Below is a small trained network, with its code and all its weights. Each question gives an input and a class and asks what happens when units are switched off, that is, made to give their printed mean instead of their output.

import numpy as np


def w(rows, s, z=0):
    codes = np.array(rows[::2]) - 128.0
    scale = np.full(codes.shape[1], s)
    scale[-1] = z or s
    return codes * scale


def f(y):
    return y / 2 * (1 + np.tanh(0.7978845608 * (y + 0.044715 * y**3)))


def log_softmax(a):
    a = a - a.max(-1, keepdims=True)
    return a - np.log(np.exp(a).sum(-1, keepdims=True))


def net(x, mask):
    res = np.array(x, float).reshape(1, 7) / 4 @ E
    y = f(res @ A[0][:, :-1].T + A[0][:, -1])
    res = res + np.where(mask, y, B[0][:, -1]) @ B[0][:, :-1]
    return log_softmax(res[-1] @ U[:, :-1].T + U[:, -1])


A, B = {}, {}
E = w([
[62,152,119,89,176,95,149,107],'x0',
[4,111,90,112,151,156,182,170],'x1',
[123,144,92,91,196,78,104,197],'x2',
[133,117,151,47,77,233,50,212],'x3',
[184,145,189,128,45,142,221,101],'x4',
[186,187,61,80,86,187,95,128],'x5',
[123,2,185,227,144,167,74,177],'x6',
],0.0064)
A[0] = w([
[155,76,150,254,168,68,41,160,173],'N0',
[151,71,167,213,194,160,138,162,170],'N1',
[225,153,165,127,96,161,165,86,132],'N2',
[118,131,84,34,156,149,88,187,158],'N3',
[175,176,163,85,48,76,211,73,253],'N4',
[101,97,131,148,243,69,87,192,238],'N5',
],0.0067,0.0041)
B[0] = w([
[191,95,115,240,198,110,75,145,253],'N0',
[151,130,161,197,40,147,153,173,219],'N1',
[183,189,180,225,61,132,95,157,191],'N2',
[84,235,93,2,184,157,58,111,190],'N3',
[185,204,74,194,106,77,154,170,254],'N4',
[211,106,101,141,194,123,153,184,254],'N5',
],0.0072,0.0068)
U = w([
[53,139,119,28,135,182,39,174,147],'0',
[213,105,186,205,116,115,103,200,153],'1',
[53,66,139,135,114,56,65,60,16],'2',
[46,54,239,144,151,214,254,87,69],'3',
[127,166,52,131,201,13,186,94,253],'4',
],0.0071,0.0042)

Each question gives the input, the list of numbers given to net, and the class t.
The units are the neurons (one row each of A and B). Each row of codes is followed by its name. A weight is (code - 128) times the scale printed after its matrix; where a second scale follows, it is the last column's (A, B and U).
mask holds one flag per neuron, in row order. A switched-off neuron (its flag False) gives its mean, the last column of its row in B, instead of its output. The means were averaged over made-up inputs and are rounded, as every weight is.
A unit's drop is (log p(t) with every unit on - log p(t) with that unit switched off) / (log p(t) with every unit on - log p(t) with every unit switched off).
The circuit of an input: a set's keep is (log p(t) with only the set's units on - log p(t) with every unit switched off) / (log p(t) with every unit on - log p(t) with every unit switched off). Starting from all 6 units, units are removed one at a time, each time the one whose removal leaves the highest keep (on an exact tie, the one counted first), for as long as the keep stays at least 0.8.
circuit, biggest first: the units of the circuit, biggest drop first
unit that matters most: the unit with the biggest drop
k most important neurons: the k neurons with the biggest drops, biggest first
drop of u: that unit's drop, to one decimal
input [6,2,1,7,5,-5,4], class 3: unit that matters most : N4
input [-1,-8,4,7,2,2,-2], class 0: circuit, biggest first : [N3; N0]
input [-1,6,-5,-2,-3,2,0], class 3: circuit, biggest first : [N4; N0]
input [-3,0,-1,7,-7,-8,-3], class 0: circuit, biggest first : [N3; N4]
input [-4,8,-2,0,-1,-1,0], class 3: circuit, biggest first : [N4; N0]
input [8,5,8,1,-4,1,3], class 0: 2 most important neurons : [N3; N4]
input [2,-1,-1,0,-1,4,-1], class 0: 2 most important neurons : [N0; N5]
input [1,6,5,4,-1,-6,-4], class 0: circuit, biggest first : [N3; N4]
input [1,0,7,5,8,6,0], class 0: circuit, biggest first : [N3; N0]
input [-4,7,-3,4,1,-4,1], class 3: drop of N0 : 0.1
input [-2,8,-6,-5,-2,3,-2], class 3: drop of N5 : 0.3
input [2,-1,-4,7,-6,5,6], class 0: drop of N3 : 0.3
